Below are the code and all the weights of a small trained network. Each question names an input and a class and asks about switching units off, where a switched-off unit gives its printed mean instead of its output.

import numpy as np


def w(rows, s, z=0):
    codes = np.array(rows[::2]) - 128.0
    scale = np.full(codes.shape[1], s)
    scale[-1] = z or s
    return codes * scale


def norm(h):
    return h / np.sqrt((h * h).mean(-1, keepdims=True) + 1e-5)


def f(y):
    return y / 2 * (1 + np.tanh(0.7978845608 * (y + 0.044715 * y**3)))


def log_softmax(a):
    a = a - a.max(-1, keepdims=True)
    return a - np.log(np.exp(a).sum(-1, keepdims=True))


def net(x, mask):
    res = np.array(x, float).reshape(1, 5) / 4 @ E
    u = 0
    for l in range(2):
        y = f(norm(res) @ A[l][:, :-1].T + A[l][:, -1])
        res = res + np.where(mask[u : u + 6], y, B[l][:, -1]) @ B[l][:, :-1]
        u += 6
    return log_softmax(norm(res)[-1] @ U[:, :-1].T + U[:, -1])


A, B = {}, {}
E = w([
[162,158,82,152],'x0',
[175,58,90,203],'x1',
[2,84,94,85],'x2',
[113,127,202,212],'x3',
[115,163,95,202],'x4',
],0.0081)
A[0] = w([
[69,94,129,128,21],'0.n1',
[74,208,181,134,16],'0.n2',
[126,146,52,116,2],'0.n3',
[101,129,104,162,29],'0.n4',
[9,61,117,129,1],'0.n5',
[121,112,123,137,81],'0.n6',
],0.015,0.0055)
B[0] = w([
[128,66,96,111,151],'0.n1',
[79,176,165,131,186],'0.n2',
[149,157,61,128,151],'0.n3',
[123,145,182,95,121],'0.n4',
[31,6,89,127,254],'0.n5',
[149,161,134,128,112],'0.n6',
],0.011,0.0043)
A[1] = w([
[139,155,58,121,64],'1.n1',
[162,126,182,19,2],'1.n2',
[162,126,60,105,69],'1.n3',
[177,112,146,254,82],'1.n4',
[119,91,193,170,129],'1.n5',
[158,76,113,126,106],'1.n6',
],0.015,0.0081)
B[1] = w([
[185,212,9,117,144],'1.n1',
[231,53,182,27,162],'1.n2',
[108,221,91,155,155],'1.n3',
[188,11,188,244,253],'1.n4',
[135,178,2,138,202],'1.n5',
[66,173,174,126,156],'1.n6',
],0.009,0.0062)
U = w([
[26,29,81,99,253],'0',
[212,105,186,20,108],'1',
[168,223,3,114,132],'2',
[93,182,169,213,4],'3',
[62,247,222,92,72],'4',
[210,55,165,226,182],'5',
],0.02,0.0049)

Each question gives the input, the list of numbers given to net, and the class t.
The units are the neurons (one row each of A and B). Each row of codes is followed by its name. A weight is (code - 128) times the scale printed after its matrix; where a second scale follows, it is the last column's (A, B and U).
mask holds one flag per neuron, layer by layer. A switched-off neuron (its flag False) gives its mean, the last column of its row in B, instead of its output. The means were averaged over made-up inputs and are rounded, as every weight is.
A unit's drop is (log p(t) with every unit on - log p(t) with that unit switched off) / (log p(t) with every unit on - log p(t) with every unit switched off).
The circuit of an input: a set's keep is (log p(t) with only the set's units on - log p(t) with every unit switched off) / (log p(t) with every unit on - log p(t) with every unit switched off). Starting from all 12 units, units are removed one at a time, each time the one whose removal leaves the highest keep (on an exact tie, the one counted first), for as long as the keep stays at least 0.8.
circuit, biggest first: the units of the circuit, biggest drop first
most important unit: the unit with the biggest drop
top k neurons: the k neurons with the biggest drops, biggest first
k most important neurons of layer l: the k neurons of layer l with the biggest drops, biggest first
drop when u is switched off: that unit's drop, to one decimal
input [-6,-8,1,2,-3], class 4: circuit, biggest first => 0.n2
input [4,-5,3,-4,-3], class 2: top 2 neurons => 0.n5, 1.n4
input [6,-2,-1,-8,-7], class 2: 3 most important neurons of layer 1 => 1.n3, 1.n1, 1.n4
input [0,-6,-5,-3,2], class 4: 2 most important neurons of layer 0 => 0.n5, 0.n2
input [6,-6,-5,2,0], class 4: top 2 neurons => 1.n4, 0.n2
input [-2,0,-1,-6,-2], class 1: top 3 neurons => 1.n2, 0.n5, 1.n5
input [-8,-6,1,8,4], class 4: top 2 neurons => 0.n2, 1.n4
input [2,-2,3,-4,-5], class 1: 2 most important neurons of layer 0 => 0.n5, 0.n1
input [-5,-2,-3,1,4], class 3: top 2 neurons => 0.n2, 1.n2
input [-6,-2,-8,-6,4], class 1: 2 most important neurons of layer 0 => 0.n3, 0.n5
input [-4,6,1,-5,5], class 2: 2 most important neurons of layer 0 => 0.n3, 0.n5
input [8,-5,5,-7,-8], class 2: 2 most important neurons of layer 0 => 0.n5, 0.n3
input [-7,-6,-2,7,-6], class 4: drop when 1.n4 is switched off => 0.2
input [-1,5,3,-7,0], class 2: most important unit => 0.n3
input [0,1,-1,-3,-6], class 1: drop when 0.n5 is switched off => 0.1
input [6,-1,0,2,-6], class 1: drop when 0.n5 is switched off => 0.7
input [0,-7,3,8,6], class 4: drop when 0.n2 is switched off => 0.6
